V: [134 129  80 130 165 125 142 122]
D: [170 192 201  79 128 119 152 161]
G: [128 134 122  80 130 142 165 125]
Q: [111 128 166 104 126 151 145  77]
F: [131  80 122 142 128 165 134 125]
B: [129  79 170 201 192 152 119 161]
perm: [ 80 122 125 129 130 134 142 165]  V
perm: [122 134 129  80 130 165 125 142]  V
perm: [119 161 129  79 170 201 192 152]  B
perm: [125 165 142 130  80 122 134 128]  G
perm: [ 79 119 129 152 161 170 192 201]  B

T: [139 130 142 109 165 113 134 145 166 159 114 137 154 162 120 134 110 162]
R: [115 139 124 142  95  99 116 153 161 104 107 126 129 122 121 155 132 158]
E: [130  86 143 149 157 143 121 134 132  87 152 149 155 117 158 109 130 123]
H: [160 162 107 128 137 124 195 100 107 155 111 113  90 142 125 134 124 124]
P: [143 145 104 113 104 142 165 139 157 142 159 134 117 105 106 166 130 109]
A: [137 117 107  99 121 139 117 145 159 133 135 132  99 137 131 134 135 136]
J: [182 115 145 141 193 113 156 130 111 148 128 107 161 174 119 111 134 137]
U: [193 137 111 144 119 141 134 115 148 128 174 107 113 161 156 111 182 130]
Z: [121 117 159 131 139 136  99 133 134 135 132 136 137 135  99 117 145 107]
S: [105 120 156 170 115 153 122 146 180  88 131 177 114 101 138 131 154 109]
X: [104 122  90 137  93 121 116 140 148  83 125 143 115  98 161 136 109 143]
M: [139 130 142 109 165 113 134 145 166 159 143 157 117 104 142 105 106 105]
perm: [104 105 117 134 166 139 142 165 109 142 157 113 130 143 106 145 105 159]  M
perm: [107 121 117 159 131 139 136  99 133 134 135 132 136 137 135  99 117 145]  Z
perm: [148 174 134 107 111 128 193 111 161 156 119 137 113 115 141 145 130 182]  J

C: [ 46 123 105  82 118 113 121 131 126 118 133]
W: [133 126 121  82  46 118 118 112 131 123 105]
K: [118 123 118 131 112 105 126 133  82 121  47]
N: [126 108 124 120 144 132 158 140 116 127 111]
perm: [112 105 126 133  82 121  47 118 123 118 131]  K
perm: [131 133 126 121 118 105 118 123 112  46  82]  W
perm: [131 126 118 133  46 123 105  82 118 113 121]  C
perm: [118 126  46 112 121  82 131 118 123 133 105]  W
perm: [105 123 131 112 118 118  46  82 121 126 133]  W

madon: [105  59 123 121 132 121 129 137 122 129  94 128 124 126 127 132 198 108
 108 137 132 109]
Futom: [131 137 128 126 139 130 128 128 129 120 140 128 127 125 128 130 136 119
 130 128 130 122]
Fut: [110  55 131 115  86 133 124 140 133 101  70 128 156 129 129 144  43 144
 136 121 125 114]
keri: [118  54 129 122  85 133 125 140 133 100  72 129 154 128 128 142  43 140
 136 122 125 123]
Sirog: [134 148 131 104 145 125 124 109 124 145 156 127 145 122 129 142  84 135
 107 123 123 151]
laf: [129 140 151 160 127 130 131 121 127 125 127 133 103 141 127 137 140 128
 126 128 126 128]
Siges: [134 144 129 125  94 124 126 119 124 143 132 128 128 128 128 131 171 143
 123 138 130 155]
rogi: [133 140 127 126 103 125 127 121 125 141 130 128 127 128 128 131 160 140
 127 137 129 151]
perm: [ 59  94 105 108 108 109 121 121 122 123 124 126 127 128 129 129 132 132
 132 137 137 198]  madon
perm: [136 128 139 125 137 120 127 129 122 128 131 119 128 130 128 130 128 130
 126 140 130 128]  Futom
perm: [128 132 128 126 128 144 143 171 125 129 119 131 134 128 124  94 123 138
 143 155 124 130]  Siges
perm: [127 160 103 127 128 140 128 137 125 127 141 140 125 151 126 128 131 127
 121 130 129 133]  rogi
perm: [140  55 133 156 110  70 115 124 129  86 114 136 129  43 144 133 121 101
 128 144 125 131]  Fut

tur: [163 146 127 185 109 148]
baz: [157 104 194 100  93 119]
zaluf: [133 120 113 129 133 120]
fuma: [100 104 195  93 157 120]
podiv: [104 194 120  93 157 100]
perm: [ 93 100 104 120 157 195]  fuma
perm: [100 157 120 194  93 104]  podiv
perm: [120 133 120 113 129 133]  zaluf
perm: [113 120 120 129 133 133]  zaluf
perm: [194 120  93 157 100 104]  podiv

fav: [163 167 181 167 132  78 133  93  81 148 134 188 174  79 149  80 139  98
 188 175 183 180 152 171 115 151 177 157  92 169 156 186  92  72 120 163
 164  97 164 154 170]
Gisa: [186 163 174 188 164 177  78 175  72 163 188 154 169  92 133 167  92  97
 151  81 132 171 167 181 149 139 134 180 183 164 152  80  93 157 120 170
  79  99 156 148 115]
kevu: [ 72 163 169  93 163 175 167 132 177 180  81 170 186  78 149 120  93 148
 139 151 174 154 157  92 134 164 188 133 167 152 188 115  97 164  98 183
  80 181 171 156  79]
perm: [ 72  78  79  80  81  92  93  93  97  98 115 120 132 133 134 139 148 149
 151 152 154 156 157 163 163 164 164 167 167 169 170 171 174 175 177 180
 181 183 186 188 188]  kevu
perm: [ 72  78  79  80  81  92  92  93  97  99 115 120 132 133 134 139 148 149
 151 152 154 156 157 163 163 164 164 167 167 169 170 171 174 175 177 180
 181 183 186 188 188]  Gisa
perm: [ 79 156 171 181  80 183  98 164  97 115 188 152 167 133 188 164 134  92
 157 154 174 151 139 148  93 120 149  78 186 170  81 180 177 132 167 175
 163  93 169 163  72]  kevu
perm: [134 163  80 174 151 149  93 163  99 175  81 170 164 157 139  78 188 171
 167  79 188 120 132 180 133 181 167 154 156 183 169  92 148 186  72 177
 115 164  97 152  92]  Gisa
perm: [156 148 115 186 163 174 188 164 177  78 175  72 163 188 154 169  92 133
 167  92  97 151  81 132 171 167 181 149 139 134 180 183 164 152  80  93
 157 120 170  79  99]  Gisa
perm: [ 72  78  79  80  81  92  92  93  97  98 115 120 132 133 134 139 148 149
 151 152 154 156 157 163 163 164 164 167 167 169 170 171 174 175 177 180
 181 183 186 188 188]  fav
perm: [169 115 177 139 157 174  78 170 148 133 188 152  81  79 163 120 188 183
 156 181 164 171 151 167 132 149 180  97 134  80  92  93  98  72 186 167
 164  92 154 163 175]  fav

